Below are the code and all the weights of a small trained network. Each question names an input and a target symbol and asks about switching units off, where a switched-off unit gives its printed mean instead of its output.

import numpy as np


def w(rows, s, z=0):
    codes = np.array(rows[::2]) - 128.0
    scale = np.full(codes.shape[1], s)
    scale[-1] = z or s
    return codes * scale


def norm(h):
    return h / np.sqrt((h * h).mean(-1, keepdims=True) + 1e-5)


def f(y):
    return y / 2 * (1 + np.tanh(0.7978845608 * (y + 0.044715 * y**3)))


def softmax(a):
    e = np.exp(a - a.max(-1, keepdims=True))
    return e / e.sum(-1, keepdims=True)


def log_softmax(a):
    a = a - a.max(-1, keepdims=True)
    return a - np.log(np.exp(a).sum(-1, keepdims=True))


def net(x, mask):
    ids = ['ΓΘΞαζηλω'.index(c) for c in x.split()]
    T = len(ids)
    res = E[ids] + P[:T]
    r = norm(res)
    for j in range(3):
        rows = slice(2 * j, 2 * j + 2)
        q, k, v = (r @ M[0][rows].T for M in (Q, K, V))
        z = softmax(np.where(np.tri(T) > 0, q @ k.T / 2**0.5, -1e9)) @ v
        o = O[0][rows]
        res = res + np.where(mask[j], z, o[:, -1]) @ o[:, :-1]
    y = f(norm(res) @ A[0][:, :-1].T + A[0][:, -1])
    res = res + np.where(mask[3:7], y, B[0][:, -1]) @ B[0][:, :-1]
    return log_softmax(norm(res)[-1] @ U[:, :-1].T + U[:, -1])


Q, K, V, O, A, B = {}, {}, {}, {}, {}, {}
E = w([
[1,136,103,111,87,101,131,193],'Γ',
[158,222,116,143,106,153,20,155],'Θ',
[110,91,209,162,180,186,168,102],'Ξ',
[37,101,5,146,85,238,119,50],'α',
[162,223,152,95,95,173,132,118],'ζ',
[100,179,131,123,115,109,69,67],'η',
[132,253,91,109,158,116,156,102],'λ',
[156,249,81,115,123,106,84,32],'ω',
],0.0097)
P = w([
[204,39,144,12,170,61,69,254],'0',
[109,231,144,94,181,124,90,172],'1',
[110,223,143,104,163,121,104,139],'2',
[105,218,147,94,165,119,117,110],'3',
[91,215,138,97,177,113,128,92],'4',
[82,219,140,103,180,107,119,83],'5',
[68,252,137,122,196,109,110,44],'6',
],0.0045)
Q[0] = w([
[126,195,173,19,214,132,101,100],'H0',
[181,103,50,139,60,150,95,128],'H0',
[175,146,95,158,166,194,89,139],'H1',
[179,7,220,203,186,177,231,141],'H1',
[197,62,130,202,98,43,165,154],'H2',
[90,188,158,60,167,176,71,2],'H2',
],0.0077)
K[0] = w([
[64,74,125,168,87,163,187,113],'H0',
[140,156,191,121,143,58,124,171],'H0',
[146,98,138,147,119,74,81,118],'H1',
[89,188,212,235,181,113,211,150],'H1',
[153,195,106,152,111,157,173,93],'H2',
[79,2,79,58,100,107,146,134],'H2',
],0.0088)
V[0] = w([
[148,218,63,166,93,18,127,168],'H0',
[197,143,231,151,209,132,141,118],'H0',
[36,141,134,132,161,253,171,80],'H1',
[128,226,183,110,124,53,141,122],'H1',
[57,102,153,194,74,120,209,163],'H2',
[224,109,178,159,133,41,130,107],'H2',
],0.0068)
O[0] = w([
[108,108,85,78,165,149,151,232,65],'H0',
[165,127,81,197,83,93,200,121,60],'H0',
[169,150,95,140,221,107,109,134,163],'H1',
[97,119,137,102,96,78,190,82,134],'H1',
[67,163,93,80,53,76,153,142,44],'H2',
[116,2,60,70,203,88,57,126,1],'H2',
],0.0077,0.0046)
A[0] = w([
[127,101,206,248,203,159,170,159,162],'N0',
[90,143,126,76,31,164,141,95,144],'N1',
[65,129,81,123,119,118,132,182,122],'N2',
[184,123,2,136,183,139,66,94,4],'N3',
],0.0078,0.0017)
B[0] = w([
[163,116,121,163,17,41,149,89,236],'N0',
[103,49,135,86,111,41,123,129,255],'N1',
[166,218,125,111,163,148,89,155,142],'N2',
[203,193,89,90,127,2,73,132,181],'N3',
],0.0078,0.0033)
U = w([
[74,166,140,76,63,39,154,199,169],'Γ',
[235,149,165,230,105,207,47,213,124],'Θ',
[165,154,82,238,55,46,145,75,233],'Ξ',
[103,161,58,139,150,182,110,127,47],'α',
[205,107,174,82,43,217,201,133,54],'ζ',
[67,23,167,129,191,144,58,72,128],'η',
[176,187,87,113,214,173,254,164,127],'λ',
[207,146,58,71,219,55,53,111,3],'ω',
],0.0082,0.0035)

Each question gives the input, a string of symbols that net reads in full, and the target symbol t.
The units are the heads (2 rows each of Q, K, V and O) and the neurons (one row each of A and B). Each row of codes is followed by its name. A weight is (code - 128) times the scale printed after its matrix; where a second scale follows, it is the last column's (O, A, B and U).
mask holds one flag per unit, heads first, then neurons. A switched-off unit (its flag False) gives its mean, the last column of its rows in O or B, instead of its output. The means were averaged over made-up inputs and are rounded, as every weight is.
A unit's drop is (log p(t) with every unit on - log p(t) with that unit switched off) / (log p(t) with every unit on - log p(t) with every unit switched off).
The circuit of an input: a set's keep is (log p(t) with only the set's units on - log p(t) with every unit switched off) / (log p(t) with every unit on - log p(t) with every unit switched off). Starting from all 7 units, units are removed one at a time, each time the one whose removal leaves the highest keep (on an exact tie, the one counted first), for as long as the keep stays at least 0.8.
circuit, biggest first: the units of the circuit, biggest drop first
k most important neurons: the k neurons with the biggest drops, biggest first
which heads matter: for each layer, one digit per head in row order, 1 if its drop is at least 0.15 and else 0, layers parted by /
input Ξ α Ξ Ξ λ η, target ω: which heads matter	011
input λ η α, target λ: circuit, biggest first	(H0 H1)
input η Γ ζ, target Γ: circuit, biggest first	(H1 N1)
input Ξ ω α Θ, target ω: most important neuron	(N3)
input ζ λ Ξ Γ η ω, target Γ: which heads matter	011
input α η ω Γ Γ, target Θ: which heads matter	010
input Θ ω ζ ζ λ ω λ, target λ: circuit, biggest first	(H0 H1 H2)
input η Γ α ω, target η: which heads matter	110
input Ξ λ α Ξ, target ω: which heads matter	111
input η α Γ, target η: which heads matter	101
input λ ω λ ζ ζ, target ζ: 2 most important neurons	(N3 N2)
input Θ Γ α Ξ Γ η α, target Γ: which heads matter	001
input η η ζ, target ζ: circuit, biggest first	(H1 H2 H0)
input Ξ Γ ζ Γ η Γ Ξ, target Ξ: circuit, biggest first	(N0)
input η η α ω, target η: circuit, biggest first	(H1 H2 H0)
input Ξ η η ζ ω α η, target ω: circuit, biggest first	(H1 H2)
input Ξ ω Ξ Ξ, target Ξ: which heads matter	100
input Ξ α Θ ζ ζ, target ω: which heads matter	011
input Ξ η η λ α η λ, target ω: circuit, biggest first	(H2 H1)
input Ξ ω ω α Θ, target ω: circuit, biggest first	(H2)
